[-1.66,-0.57,0.36,1.43,-0.05,-0.01,0.26,0.13,0.72,1.65,1.48,-1.13,0.12,-0.05,0.24,-0.96,-0.88,0.56,-0.46,-0.25,1.30,1.70,-1.53,1.35,-2.65,-1.84,0.59,0.38,-1.01,-0.14]  <75>
[-0.75,-0.90,-0.26,1.30,-0.17,-0.08,1.26,-0.54,0.74,1.26,-0.94,-1.17,-0.26,0.56,1.16,0.22,-0.22,-0.17,-1.26,-0.25,1.03,0.76,0.20,-0.48,-0.71,-0.49,0.57,1.18,-0.30,-0.27]  <67>
[-0.25,0.15,1.20,-0.62,0.38,0.29,-0.09,-0.94,-0.15,1.77,-0.16,0.04,-0.72,-0.51,1.01,-0.99,0.75,-0.57,-2.55,-0.06,-1.28,0.12,-0.06,-0.34,-2.80,0.83,-1.04,-1.06,0.75,0.61]  <61>
[-0.45,-0.15,-0.43,2.35,1.06,-0.58,0.35,-0.42,1.56,-1.03,-0.10,-0.44,-1.17,-0.09,0.49,-1.21,-0.28,1.10,-0.48,-0.39,0.37,0.07,0.21,-0.16,-1.10,0.81,0.47,-0.83,-0.31,-0.39]  <75>
[-0.32,-0.67,0.23,1.04,-0.64,-0.19,0.60,0.00,0.30,0.62,-0.18,0.55,0.18,-0.80,-1.19,0.50,-0.55,0.01,-1.66,-0.53,0.46,0.53,-0.23,-0.14,-0.20,0.71,-0.29,-0.77,0.16,0.71]  <70>
[-1.68,0.44,0.28,0.81,-0.17,0.05,0.36,-0.37,-0.02,0.44,-0.97,-0.42,-0.93,-0.59,-0.70,-0.94,0.69,0.79,-2.06,-0.06,0.41,-0.04,0.77,-0.82,1.42,0.76,1.83,-0.10,0.41,0.62]  <60>
[-0.21,-0.33,0.82,0.80,-1.49,-0.31,-0.18,0.46,0.32,0.58,0.52,-0.93,-0.73,1.45,0.13,-1.01,-0.51,-0.25,-1.62,0.40,0.37,1.36,0.67,0.17,-1.77,0.49,-1.16,-0.62,-0.13,1.58]  <70>
[-0.28,-0.11,-2.46,1.33,1.04,0.10,0.17,-0.52,0.35,-2.65,0.21,0.03,-0.80,0.48,0.27,-0.33,1.15,0.35,-1.88,-0.05,-0.42,0.42,-0.34,0.22,0.18,-0.34,0.43,0.38,-0.59,-0.63]  <60>
[2.49,-0.19,0.73,-2.55,-2.46,0.33,-2.35,0.19,0.15,0.17,0.02,-1.14,-0.18,2.19,0.21,-0.66,-0.52,-4.13,3.18,-0.92,0.02,0.07,-1.11,1.31,-7.16,-1.17,-6.00,-0.69,-0.62,0.38]  <70>
[-0.30,0.43,-0.96,-0.27,-0.66,0.09,-1.14,-0.31,0.44,-0.53,-2.76,-0.02,-2.03,1.82,0.55,-1.51,-0.10,-0.67,-0.17,0.15,0.80,0.32,0.65,0.60,-1.81,2.29,-1.04,-1.35,-1.04,0.88]  <60>
[-2.11,0.23,-0.34,2.24,-0.46,-0.45,0.87,0.26,-0.04,0.47,0.93,-0.86,-1.46,1.00,-0.61,-1.46,0.33,0.50,-4.57,-0.46,0.19,0.03,1.13,-1.51,-2.32,1.49,1.84,-0.03,0.20,-0.25]  <75>
[-1.67,0.60,1.67,5.29,0.42,-0.20,-0.37,1.25,1.18,2.13,-1.09,-1.07,-1.80,-2.84,0.51,-0.19,-2.32,1.71,-7.49,-1.19,1.24,-0.27,-0.69,-0.76,-2.92,3.23,0.10,-4.23,-1.00,-1.07]  <70>
[-0.48,-0.04,-0.43,0.99,-0.86,0.08,-0.06,0.68,0.05,0.27,0.46,0.08,-0.23,0.97,0.66,-0.37,-0.25,-0.04,-3.15,0.10,-0.17,0.58,0.80,0.32,-0.76,0.48,0.17,0.20,1.32,0.18]  <60>
[0.17,0.62,-0.03,1.03,0.33,-0.02,-1.12,0.63,-0.13,1.21,-1.04,-0.01,2.03,0.45,-0.03,-0.20,-0.09,-0.44,-2.96,-0.54,-0.70,-0.18,0.18,0.18,-1.72,2.05,-0.28,-1.23,-0.06,-0.10]  <61>
[-1.19,-0.09,0.06,1.60,-1.04,-0.62,-0.14,-0.53,-0.59,-0.04,-0.13,-0.21,-1.25,1.35,-0.04,0.35,0.24,-0.28,-2.31,0.12,-0.62,-0.22,1.89,0.19,-1.37,2.99,1.91,-1.03,1.07,-1.59]  <70>
[0.63,-0.25,-0.31,-1.11,-0.15,-0.52,0.32,0.00,-0.36,-0.06,-0.95,0.17,-0.80,-0.11,-0.52,-0.94,1.08,-1.07,-2.72,0.97,-2.09,0.12,0.71,-1.47,-3.25,1.61,-0.95,-1.31,0.88,0.07]  <61>
[-0.13,0.60,1.91,-1.70,-1.47,-0.01,0.28,-0.18,-1.36,1.42,0.03,-0.40,-0.79,-1.30,-0.09,-1.62,0.18,0.21,2.00,-0.27,0.59,-0.34,-1.05,1.05,1.37,-1.91,-0.93,0.25,0.22,0.72]  <75>
[1.10,-0.35,-1.15,2.40,0.61,-0.50,0.36,-0.29,1.17,-0.54,0.30,1.15,0.27,-0.88,0.54,1.67,-0.08,1.79,1.98,1.01,1.29,-0.85,0.62,-0.41,2.99,0.73,1.72,0.71,-0.46,-0.62]  <60>
